Below is a small trained network, with its code and all its weights. Each question gives an input and a target symbol and asks what happens when units are switched off, that is, made to give their printed mean instead of their output.

import numpy as np


def w(rows, s, z=0):
    codes = np.array(rows[::2]) - 128.0
    scale = np.full(codes.shape[1], s)
    scale[-1] = z or s
    return codes * scale


def f(y):
    return np.maximum(y, 0)


def softmax(a):
    e = np.exp(a - a.max(-1, keepdims=True))
    return e / e.sum(-1, keepdims=True)


def log_softmax(a):
    a = a - a.max(-1, keepdims=True)
    return a - np.log(np.exp(a).sum(-1, keepdims=True))


def net(x, mask):
    ids = ['ΘΛΞΠΩαβγδζημστφψ'.index(c) for c in x.split()]
    T = len(ids)
    res = E[ids] + P[:T]
    u = 0
    for l in range(2):
        r = res
        for j in range(3):
            rows = slice(2 * j, 2 * j + 2)
            q, k, v = (r @ M[l][rows].T for M in (Q, K, V))
            z = softmax(np.where(np.tri(T) > 0, q @ k.T / 2**0.5, -1e9)) @ v
            o = O[l][rows]
            res = res + np.where(mask[u + j], z, o[:, -1]) @ o[:, :-1]
        u += 3
        y = f(res @ A[l][:, :-1].T + A[l][:, -1])
        res = res + np.where(mask[u : u + 16], y, B[l][:, -1]) @ B[l][:, :-1]
        u += 16
    return log_softmax(res[-1] @ U[:, :-1].T + U[:, -1])


Q, K, V, O, A, B = {}, {}, {}, {}, {}, {}
E = w([
[81,89,166,175,157,124,104,62,150],'Θ',
[146,131,153,198,115,120,135,115,116],'Λ',
[65,105,138,150,119,95,138,129,188],'Ξ',
[56,145,80,121,143,128,128,82,105],'Π',
[94,173,171,88,156,149,179,116,173],'Ω',
[107,139,83,135,159,64,105,151,129],'α',
[110,103,135,4,14,186,82,100,200],'β',
[93,159,103,186,127,131,91,112,175],'γ',
[134,133,113,105,94,99,165,201,165],'δ',
[96,125,134,93,122,118,190,117,109],'ζ',
[145,158,136,57,176,110,177,162,123],'η',
[114,191,130,137,185,162,112,62,118],'μ',
[178,159,201,154,173,119,134,148,189],'σ',
[172,108,162,120,126,98,173,158,111],'τ',
[142,159,137,122,153,155,158,85,68],'φ',
[122,111,144,171,66,106,162,153,165],'ψ',
],0.018)
P = w([
[117,132,126,154,157,134,143,121,134],'0',
[19,163,154,69,124,99,84,138,87],'1',
[154,242,210,90,65,81,103,84,78],'2',
[151,115,85,234,183,103,236,97,210],'3',
[197,50,54,49,221,255,77,85,99],'4',
[83,215,208,34,90,61,26,146,37],'5',
[11,115,226,142,177,232,129,210,138],'6',
[215,80,74,144,224,203,170,87,209],'7',
[92,187,107,227,177,44,214,215,168],'8',
],0.01)
Q[0] = w([
[148,97,164,33,86,120,7,120,94],'L0H0',
[202,58,36,121,151,161,156,108,169],'L0H0',
[104,191,129,158,116,71,180,184,140],'L0H1',
[181,155,53,142,121,122,89,108,85],'L0H1',
[139,195,118,97,157,102,104,105,160],'L0H2',
[80,156,151,128,143,196,174,107,107],'L0H2',
],0.012)
K[0] = w([
[203,188,60,168,137,28,254,4,199],'L0H0',
[85,251,235,77,18,36,55,128,79],'L0H0',
[90,98,145,132,80,239,87,193,188],'L0H1',
[92,213,171,210,112,73,108,169,84],'L0H1',
[95,174,135,176,115,109,100,113,196],'L0H2',
[161,63,150,45,42,233,74,107,217],'L0H2',
],0.0078)
V[0] = w([
[226,65,216,16,123,58,254,128,45],'L0H0',
[136,255,120,86,215,141,71,186,215],'L0H0',
[168,122,166,118,162,131,119,194,170],'L0H1',
[119,150,120,90,95,116,116,101,166],'L0H1',
[173,88,104,122,138,128,167,181,15],'L0H2',
[156,114,121,86,83,143,126,117,144],'L0H2',
],0.0069)
O[0] = w([
[110,247,138,104,153,125,115,73,190,225],'L0H0',
[148,47,177,43,188,34,148,143,120,128],'L0H0',
[123,128,146,108,141,112,152,109,115,5],'L0H1',
[146,77,142,105,177,118,88,131,108,151],'L0H1',
[119,172,136,131,188,139,83,152,188,78],'L0H2',
[140,133,122,136,99,72,139,87,156,92],'L0H2',
],0.011,0.0025)
A[0] = w([
[198,103,159,127,164,174,190,118,209,86],'L0N0',
[40,88,105,36,56,173,111,138,191,1],'L0N1',
[157,140,120,183,161,104,76,103,158,170],'L0N2',
[140,83,69,170,167,56,13,95,181,242],'L0N3',
[74,118,211,80,118,233,205,116,100,97],'L0N4',
[153,122,67,62,57,129,215,53,75,67],'L0N5',
[82,112,141,165,98,79,7,115,72,105],'L0N6',
[26,158,176,163,214,178,218,152,92,155],'L0N7',
[161,90,145,129,141,196,26,72,111,160],'L0N8',
[83,95,217,193,132,132,18,157,201,183],'L0N9',
[211,126,80,206,137,89,116,155,181,10],'L0N10',
[146,150,82,158,224,85,188,194,120,58],'L0N11',
[148,79,79,63,226,207,197,126,210,144],'L0N12',
[102,178,76,170,110,50,166,178,99,75],'L0N13',
[122,124,219,132,237,86,177,50,27,181],'L0N14',
[54,178,253,133,132,187,76,220,46,206],'L0N15',
],0.0051,0.0052)
B[0] = w([
[133,151,84,169,50,164,103,64,117,160],'L0N0',
[175,176,108,242,129,20,37,59,253,138],'L0N1',
[155,121,149,86,137,92,200,84,99,171],'L0N2',
[218,161,158,61,94,164,162,115,112,186],'L0N3',
[94,35,37,130,131,188,38,164,118,179],'L0N4',
[104,151,155,165,132,95,58,103,141,154],'L0N5',
[88,99,200,117,166,80,172,104,119,157],'L0N6',
[81,125,89,108,223,97,106,154,210,253],'L0N7',
[173,124,198,145,134,133,160,161,73,168],'L0N8',
[103,171,129,64,105,242,182,182,113,170],'L0N9',
[52,63,128,118,164,114,169,110,157,133],'L0N10',
[107,170,89,168,142,82,111,46,156,162],'L0N11',
[174,67,89,69,49,192,149,121,61,215],'L0N12',
[154,204,194,120,160,55,134,118,139,151],'L0N13',
[103,89,165,196,89,111,83,84,222,251],'L0N14',
[12,115,123,228,110,104,49,181,87,245],'L0N15',
],0.0054,0.007)
Q[1] = w([
[177,113,92,103,130,143,171,74,112],'L1H0',
[130,112,89,184,178,137,201,138,181],'L1H0',
[122,144,119,170,113,71,165,119,121],'L1H1',
[165,106,76,131,193,175,231,111,140],'L1H1',
[88,153,188,99,71,129,45,153,97],'L1H2',
[133,91,130,62,171,254,140,125,139],'L1H2',
],0.0094)
K[1] = w([
[115,174,174,134,59,66,73,160,106],'L1H0',
[43,136,192,42,165,185,62,204,79],'L1H0',
[62,69,46,187,164,128,121,157,233],'L1H1',
[53,170,235,103,115,104,68,187,76],'L1H1',
[255,108,52,135,123,161,238,40,152],'L1H2',
[175,182,191,36,11,118,65,106,20],'L1H2',
],0.0073)
V[1] = w([
[36,139,78,74,49,47,159,167,113],'L1H0',
[101,113,20,71,165,156,124,103,86],'L1H0',
[100,181,108,135,62,41,158,201,141],'L1H1',
[206,169,100,174,188,58,33,130,59],'L1H1',
[21,96,186,184,208,148,61,47,101],'L1H2',
[83,102,2,70,213,96,128,115,111],'L1H2',
],0.0078)
O[1] = w([
[114,186,181,193,191,172,27,183,134,164],'L1H0',
[199,132,223,44,77,179,113,74,91,144],'L1H0',
[69,164,97,152,211,143,23,209,138,123],'L1H1',
[57,97,161,20,222,38,205,128,12,93],'L1H1',
[86,96,162,61,36,153,128,68,37,254],'L1H2',
[115,122,254,57,107,180,94,106,132,154],'L1H2',
],0.008,0.013)
A[1] = w([
[116,149,117,70,81,221,132,143,134,114],'L1N0',
[141,141,140,99,107,178,189,193,53,151],'L1N1',
[145,117,133,158,179,113,81,211,224,23],'L1N2',
[92,225,170,142,184,144,132,105,191,195],'L1N3',
[135,99,139,168,161,95,17,150,162,203],'L1N4',
[149,188,95,208,120,123,40,253,140,91],'L1N5',
[108,48,110,119,100,136,96,105,123,85],'L1N6',
[130,73,56,80,146,114,29,74,160,184],'L1N7',
[36,181,168,142,119,116,173,50,133,183],'L1N8',
[65,149,71,180,155,70,185,137,211,225],'L1N9',
[126,74,67,223,66,174,89,151,165,106],'L1N10',
[100,116,207,136,181,189,78,184,84,114],'L1N11',
[88,169,129,130,132,205,171,148,102,164],'L1N12',
[91,171,85,122,154,141,153,207,243,114],'L1N13',
[91,128,189,107,99,137,181,189,95,254],'L1N14',
[120,52,172,106,136,175,185,157,89,70],'L1N15',
],0.0076,0.0058)
B[1] = w([
[144,168,178,179,115,150,81,169,74,214],'L1N0',
[119,179,123,171,154,92,96,62,90,169],'L1N1',
[227,74,95,89,101,171,34,70,137,140],'L1N2',
[255,114,135,185,131,48,134,110,182,220],'L1N3',
[161,105,153,89,96,170,234,118,119,173],'L1N4',
[137,75,148,105,224,214,125,68,85,169],'L1N5',
[184,138,145,156,72,138,147,113,102,183],'L1N6',
[138,118,240,109,66,145,194,151,166,175],'L1N7',
[158,152,81,131,172,122,194,177,129,252],'L1N8',
[58,54,227,149,133,128,44,67,109,169],'L1N9',
[141,140,146,131,150,182,211,198,89,177],'L1N10',
[118,126,115,109,134,82,126,210,179,207],'L1N11',
[100,185,150,217,133,110,104,151,137,194],'L1N12',
[139,130,164,204,144,119,96,68,69,155],'L1N13',
[133,95,118,117,252,181,120,74,109,216],'L1N14',
[185,138,108,168,151,80,72,108,81,185],'L1N15',
],0.0073,0.016)
U = w([
[174,134,174,23,156,115,170,100,161,77],'Θ',
[134,118,171,56,17,193,108,68,158,117],'Λ',
[112,128,123,170,154,87,123,65,135,35],'Ξ',
[197,106,112,100,87,90,146,61,86,21],'Π',
[146,225,129,118,117,191,91,161,148,252],'Ω',
[162,108,124,127,111,135,143,123,120,46],'α',
[130,116,126,93,122,220,158,196,121,91],'β',
[81,205,160,65,134,163,227,65,82,176],'γ',
[130,88,141,72,194,89,153,201,114,222],'δ',
[207,76,100,179,147,66,175,210,89,21],'ζ',
[88,79,156,129,74,98,150,96,146,226],'η',
[124,88,108,160,144,171,111,132,121,3],'μ',
[157,130,75,183,61,142,167,117,79,57],'σ',
[183,65,106,98,116,129,85,115,161,159],'τ',
[126,117,136,111,78,135,3,152,53,102],'φ',
[36,115,51,197,166,124,120,181,85,251],'ψ',
],0.0071,0.0046)

Each question gives the input, a string of symbols that net reads in full, and the target symbol t.
The units are the heads (2 rows each of Q, K, V and O) and the neurons (one row each of A and B). Each row of codes is followed by its name. A weight is (code - 128) times the scale printed after its matrix; where a second scale follows, it is the last column's (O, A, B and U).
mask holds one flag per unit, layer by layer, with each layer's heads first. A switched-off unit (its flag False) gives its mean, the last column of its rows in O or B, instead of its output. The means were averaged over made-up inputs and are rounded, as every weight is.
A unit's drop is (log p(t) with every unit on - log p(t) with that unit switched off) / (log p(t) with every unit on - log p(t) with every unit switched off).
The circuit of an input: a set's keep is (log p(t) with only the set's units on - log p(t) with every unit switched off) / (log p(t) with every unit on - log p(t) with every unit switched off). Starting from the 12 units with the biggest drops (on a tie, the unit counted first), units are removed one at a time, each time the one whose removal leaves the highest keep (on an exact tie, the one counted first), for as long as the keep stays at least 0.8.
circuit, biggest first: the units of the circuit, biggest drop first
unit that matters most: the unit with the biggest drop
top k neurons: the k neurons with the biggest drops, biggest first
k most important neurons of layer l: the k neurons of layer l with the biggest drops, biggest first
which heads matter: for each layer, one digit per head in row order, 1 if its drop is at least 0.15 and else 0, layers parted by /
input ζ Θ ζ, target Ω: which heads matter	100 / 000
input σ φ ζ α δ, target Ω: circuit, biggest first	[L0H0]
input α ζ α η, target Ω: circuit, biggest first	[L1H0; L0H0]
input Π Λ Π ζ Π Ω σ τ, target Λ: which heads matter	100 / 000
input ζ ζ ζ ζ ζ Π ζ ζ φ, target Ω: which heads matter	000 / 011
input σ Π ζ φ φ τ ζ, target γ: circuit, biggest first	[L1H1; L1H0; L1N3]
input φ ζ ζ Π Λ Λ ζ, target ψ: which heads matter	000 / 010
input ζ Λ Θ α ζ Π Π ψ, target φ: which heads matter	000 / 001
input σ ζ ζ, target η: top 2 neurons	[L0N14; L1N9]
input Π α ζ ζ μ τ φ Θ, target Ξ: circuit, biggest first	[L0H0; L1H2; L1N3]
input ζ δ Ω, target Ω: circuit, biggest first	[L0H0; L1H1]
input σ ζ Ω σ, target Ω: circuit, biggest first	[L1H0; L0H0]
input ζ μ η φ, target Π: which heads matter	100 / 001
input ψ Π Π η η Π φ Λ, target φ: unit that matters most	L1H2
input Π μ Π ζ Π Π Ω, target φ: which heads matter	100 / 100
input η Ξ Π δ γ ζ, target τ: which heads matter	000 / 001
input ζ ζ β ζ Λ Λ δ Π, target γ: top 2 neurons	[L1N3; L0N15]
input τ Π Π τ τ ζ Π, target Ξ: 2 most important neurons of layer 0	[L0N15; L0N7]
input Ω ζ ζ μ τ ζ Π Π, target Ω: which heads matter	100 / 100
input ζ Λ Λ ζ α ζ Π ζ σ, target φ: unit that matters most	L1H2
input Π δ ζ Ω, target τ: top 2 neurons	[L1N2; L1N3]
input ζ φ Π φ μ γ φ μ Π, target γ: which heads matter	000 / 001
input ζ φ φ Π φ, target γ: which heads matter	100 / 010
input Π ζ α Ω ζ ζ σ ζ η, target η: which heads matter	100 / 000
input δ γ β ζ, target η: which heads matter	000 / 100
input ζ ζ Π ψ φ, target φ: which heads matter	000 / 000
input ζ Π Π ζ σ Λ, target Ω: which heads matter	100 / 000
input Π η ζ ψ φ ζ τ, target γ: unit that matters most	L1H0
input Π Π Ξ α μ τ ψ δ φ, target μ: top 2 neurons	[L1N5; L0N9]
input ζ φ η ψ ζ μ, target μ: top 2 neurons	[L1N5; L0N15]
